What each symbol does to the points:
ZF ba LC
ZF ko SD
TT ba LF
TT ko CR
JM ba HQ
JM ko LZ
LZ ba JB
LZ ko JM
CQ ba TT
CQ ko CZ
PZ ba ZF
PZ ko GZ
SD ba GZ
SD ko ZF
ZZ ba ZJ
ZZ ko TB
TB ba PB
TB ko ZZ
QM ba SD
QM ko LC
GZ ba NF
GZ ko PZ
JZ ba CQ
JZ ko JN
JN ba NL
JN ko JZ
ZJ ba QM
ZJ ko LT
CR ba CZ
CR ko TT
JB ba ZZ
JB ko PB
RD ba DT
RD ko PR
LC ba LT
LC ko QM
LT ba TB
LT ko ZJ
ML ba LZ
ML ko HQ
DT ba JZ
DT ko NL
CZ ba JN
CZ ko CQ
NL ba PR
NL ko DT
PR ba ML
PR ko RD
LF ba DN
LF ko MR
NF ba MR
NF ko DN
HQ ba RD
HQ ko ML
MR ba CR
MR ko LF
DN ba PZ
DN ko NF
PB ba JM
PB ko JB

In the rows, 0.48 means zero.

Rows with their points:
[0.33, 0.49, 0.46, 0.51, 0.62, 0.44, 0.39, 0.57, 0.27, 0.45, 0.11, 0.7, 0.75, 0.45, 0.71, 0.76, 0.72, 0.38, 0.39, 0.46, 0.66, 0.62, 0.42, 0.42, 0.56, 0.4, 0.42, 0.59]; point TT
[0.54, 0.81, 0.63, 0.37, 0.52, 0.38, 0.56, 0.38, 0.47, 0.37, 0.86, 0.44, 0.59, 0.3, 0.51, 0.5, 0.44, 0.5, 0.59, 0.51, 0.32, 0.35, 0.56, 0.47, 0.64, 0.66, 0.66, 0.34]; point PZ
[0.42, 0.36, 0.35, 0.73, 0.56, 0.35, 0.51, 0.74, 0.36, 0.67, 0.38, 0.48, 0.38, 0.71, 0.51, 0.39, 0.15, 0.4, 0.41, 0.38, 0.71, 0.68, 0.53, 0.48, 0.35, 0.45, 0.39, 0.63]; point TB
[0.59, 0.62, 0.48, 0.24, 0.6, 0.46, 0.46, 0.3, 0.45, 0.37, 0.82, 0.45, 0.41, 0.3, 0.35, 0.45, 0.46, 0.49, 0.55, 0.63, 0.28, 0.44, 0.69, 0.58, 0.64, 0.73, 0.7, 0.45]; point LZ
[0.42, 0.65, 0.57, 0.36, 0.56, 0.38, 0.39, 0.33, 0.49, 0.22, 0.94, 0.43, 0.34, 0.46, 0.36, 0.32, 0.39, 0.4, 0.56, 0.61, 0.16, 0.4, 0.61, 0.66, 0.48, 0.61, 0.62, 0.39]; point ZF
[0.25, 0.18, 0.5, 0.5, 0.58, 0.5, 0.31, 0.37, 0.66, 0.21, 0.15, 0.37, 0.3, 0.45, 0.56, 0.64, 0.61, 0.55, 0.55, 0.44, 0.35, 0.61, 0.41, 0.52, 0.49, 0.46, 0.36, 0.31]; point JZ

From each start, follow one symbol. Which point do you reach?
Answer with the point's name.
[0.69, 0.46, 0.53, 0.64, 0.27, 0.36, 0.76, 0.57, 0.46, 0.86, 0.59, 0.66, 0.61, 0.51, 0.32, 0.48, 0.44, 0.52, 0.37, 0.28, 0.72, 0.48, 0.43, 0.44, 0.43, 0.35, 0.37, 0.73]
ko	ZF
[0.61, 0.44, 0.5, 0.66, 0.22, 0.37, 0.71, 0.55, 0.44, 0.86, 0.6, 0.67, 0.63, 0.49, 0.37, 0.46, 0.37, 0.5, 0.37, 0.31, 0.79, 0.44, 0.44, 0.41, 0.4, 0.43, 0.31, 0.75]
ko	ZF
[0.74, 0.89, 0.6, 0.23, 0.54, 0.46, 0.41, 0.55, 0.34, 0.5, 0.63, 0.52, 0.84, 0.4, 0.56, 0.65, 0.58, 0.41, 0.48, 0.51, 0.5, 0.34, 0.47, 0.35, 0.59, 0.57, 0.58, 0.61]
ba	PZ
[0.69, 0.94, 0.62, 0.26, 0.54, 0.51, 0.37, 0.6, 0.35, 0.51, 0.65, 0.59, 0.84, 0.37, 0.53, 0.62, 0.54, 0.54, 0.52, 0.53, 0.51, 0.27, 0.44, 0.33, 0.59, 0.64, 0.53, 0.54]
ba	PZ
[0.26, 0.29, 0.16, 0.6, 0.69, 0.29, 0.54, 0.51, 0.3, 0.49, 0.54, 0.39, 0.21, 0.67, 0.48, 0.34, 0.16, 0.44, 0.55, 0.54, 0.43, 0.61, 0.53, 0.58, 0.35, 0.42, 0.37, 0.61]
ba	TB
[0.26, 0.17, 0.47, 0.41, 0.35, 0.68, 0.33, 0.36, 0.63, 0.22, 0.21, 0.31, 0.24, 0.51, 0.51, 0.42, 0.62, 0.54, 0.46, 0.58, 0.39, 0.52, 0.51, 0.55, 0.45, 0.43, 0.54, 0.32]
ko	TT
[0.67, 0.49, 0.5, 0.65, 0.27, 0.51, 0.68, 0.56, 0.52, 0.87, 0.51, 0.56, 0.68, 0.46, 0.34, 0.35, 0.46, 0.56, 0.38, 0.42, 0.71, 0.27, 0.31, 0.35, 0.39, 0.38, 0.36, 0.55]
ko	LZ
[0.65, 0.47, 0.5, 0.64, 0.28, 0.46, 0.74, 0.56, 0.44, 0.87, 0.55, 0.65, 0.6, 0.54, 0.42, 0.44, 0.38, 0.56, 0.39, 0.33, 0.69, 0.48, 0.36, 0.43, 0.45, 0.38, 0.34, 0.71]
ko	ZF
[0.63, 0.48, 0.56, 0.61, 0.26, 0.42, 0.76, 0.55, 0.35, 0.86, 0.57, 0.68, 0.59, 0.51, 0.34, 0.48, 0.4, 0.52, 0.35, 0.27, 0.78, 0.47, 0.45, 0.37, 0.38, 0.37, 0.36, 0.68]
ko	ZF
[0.66, 0.82, 0.72, 0.31, 0.53, 0.37, 0.44, 0.38, 0.42, 0.47, 0.79, 0.61, 0.72, 0.3, 0.44, 0.45, 0.62, 0.37, 0.5, 0.43, 0.28, 0.29, 0.51, 0.45, 0.7, 0.57, 0.59, 0.49]
ba	LZ
[0.71, 0.82, 0.67, 0.3, 0.52, 0.45, 0.41, 0.36, 0.35, 0.45, 0.77, 0.57, 0.68, 0.33, 0.45, 0.49, 0.67, 0.33, 0.5, 0.44, 0.26, 0.3, 0.55, 0.49, 0.67, 0.55, 0.57, 0.53]
ba	LZ
[0.2, 0.16, 0.47, 0.39, 0.37, 0.7, 0.32, 0.34, 0.62, 0.27, 0.19, 0.4, 0.2, 0.5, 0.58, 0.41, 0.61, 0.59, 0.45, 0.65, 0.36, 0.48, 0.52, 0.6, 0.42, 0.51, 0.49, 0.3]
ko	TT
[0.67, 0.83, 0.64, 0.29, 0.57, 0.43, 0.49, 0.35, 0.39, 0.51, 0.73, 0.6, 0.67, 0.3, 0.45, 0.49, 0.62, 0.38, 0.46, 0.42, 0.4, 0.28, 0.48, 0.47, 0.64, 0.6, 0.66, 0.47]
ba	LZ
[0.67, 0.84, 0.69, 0.34, 0.54, 0.48, 0.41, 0.39, 0.43, 0.45, 0.72, 0.55, 0.62, 0.32, 0.43, 0.46, 0.62, 0.38, 0.51, 0.46, 0.38, 0.27, 0.54, 0.46, 0.69, 0.6, 0.62, 0.48]
ba	LZ
[0.62, 0.52, 0.55, 0.63, 0.24, 0.39, 0.74, 0.58, 0.46, 0.83, 0.55, 0.61, 0.6, 0.52, 0.37, 0.55, 0.41, 0.55, 0.36, 0.33, 0.76, 0.49, 0.41, 0.42, 0.36, 0.42, 0.33, 0.74]
ko	ZF
[0.69, 0.45, 0.49, 0.64, 0.21, 0.53, 0.61, 0.59, 0.51, 0.78, 0.57, 0.56, 0.7, 0.52, 0.38, 0.34, 0.47, 0.51, 0.39, 0.43, 0.73, 0.28, 0.32, 0.37, 0.42, 0.41, 0.36, 0.55]
ko	LZ
[0.37, 0.28, 0.6, 0.39, 0.37, 0.62, 0.36, 0.34, 0.77, 0.25, 0.39, 0.32, 0.23, 0.5, 0.34, 0.38, 0.69, 0.7, 0.6, 0.47, 0.33, 0.53, 0.59, 0.45, 0.46, 0.43, 0.56, 0.27]
ba	JZ
[0.67, 0.86, 0.63, 0.27, 0.57, 0.44, 0.41, 0.34, 0.43, 0.49, 0.77, 0.57, 0.69, 0.31, 0.44, 0.5, 0.64, 0.32, 0.45, 0.46, 0.36, 0.33, 0.57, 0.45, 0.73, 0.61, 0.6, 0.51]
ba	LZ
[0.68, 0.91, 0.64, 0.2, 0.53, 0.51, 0.4, 0.6, 0.34, 0.56, 0.68, 0.55, 0.79, 0.39, 0.53, 0.65, 0.49, 0.47, 0.5, 0.51, 0.55, 0.28, 0.5, 0.32, 0.56, 0.64, 0.57, 0.55]
ba	PZ
[0.36, 0.4, 0.4, 0.53, 0.64, 0.52, 0.25, 0.69, 0.46, 0.38, 0.19, 0.49, 0.63, 0.53, 0.65, 0.8, 0.68, 0.47, 0.41, 0.46, 0.64, 0.63, 0.36, 0.59, 0.47, 0.32, 0.35, 0.54]
ko	JZ
[0.75, 0.67, 0.62, 0.53, 0.2, 0.56, 0.7, 0.47, 0.61, 0.87, 0.56, 0.5, 0.53, 0.52, 0.37, 0.3, 0.5, 0.65, 0.44, 0.3, 0.64, 0.38, 0.42, 0.45, 0.48, 0.47, 0.49, 0.52]
ko	PZ
[0.57, 0.85, 0.63, 0.35, 0.49, 0.4, 0.53, 0.42, 0.48, 0.33, 0.94, 0.46, 0.6, 0.37, 0.5, 0.47, 0.41, 0.51, 0.59, 0.53, 0.25, 0.32, 0.62, 0.51, 0.65, 0.68, 0.6, 0.44]
ba	ZF
[0.74, 0.48, 0.51, 0.62, 0.21, 0.53, 0.7, 0.6, 0.51, 0.87, 0.51, 0.57, 0.73, 0.37, 0.39, 0.4, 0.43, 0.57, 0.36, 0.4, 0.7, 0.25, 0.35, 0.37, 0.39, 0.34, 0.41, 0.54]
ko	LZ
[0.42, 0.27, 0.64, 0.41, 0.35, 0.67, 0.41, 0.35, 0.79, 0.3, 0.36, 0.35, 0.24, 0.46, 0.4, 0.34, 0.69, 0.7, 0.62, 0.46, 0.35, 0.54, 0.57, 0.44, 0.45, 0.41, 0.54, 0.27]
ba	JZ
[0.74, 0.8, 0.66, 0.29, 0.55, 0.48, 0.41, 0.33, 0.35, 0.45, 0.75, 0.57, 0.66, 0.34, 0.44, 0.48, 0.57, 0.36, 0.5, 0.47, 0.39, 0.26, 0.53, 0.46, 0.72, 0.54, 0.6, 0.48]
ba	LZ
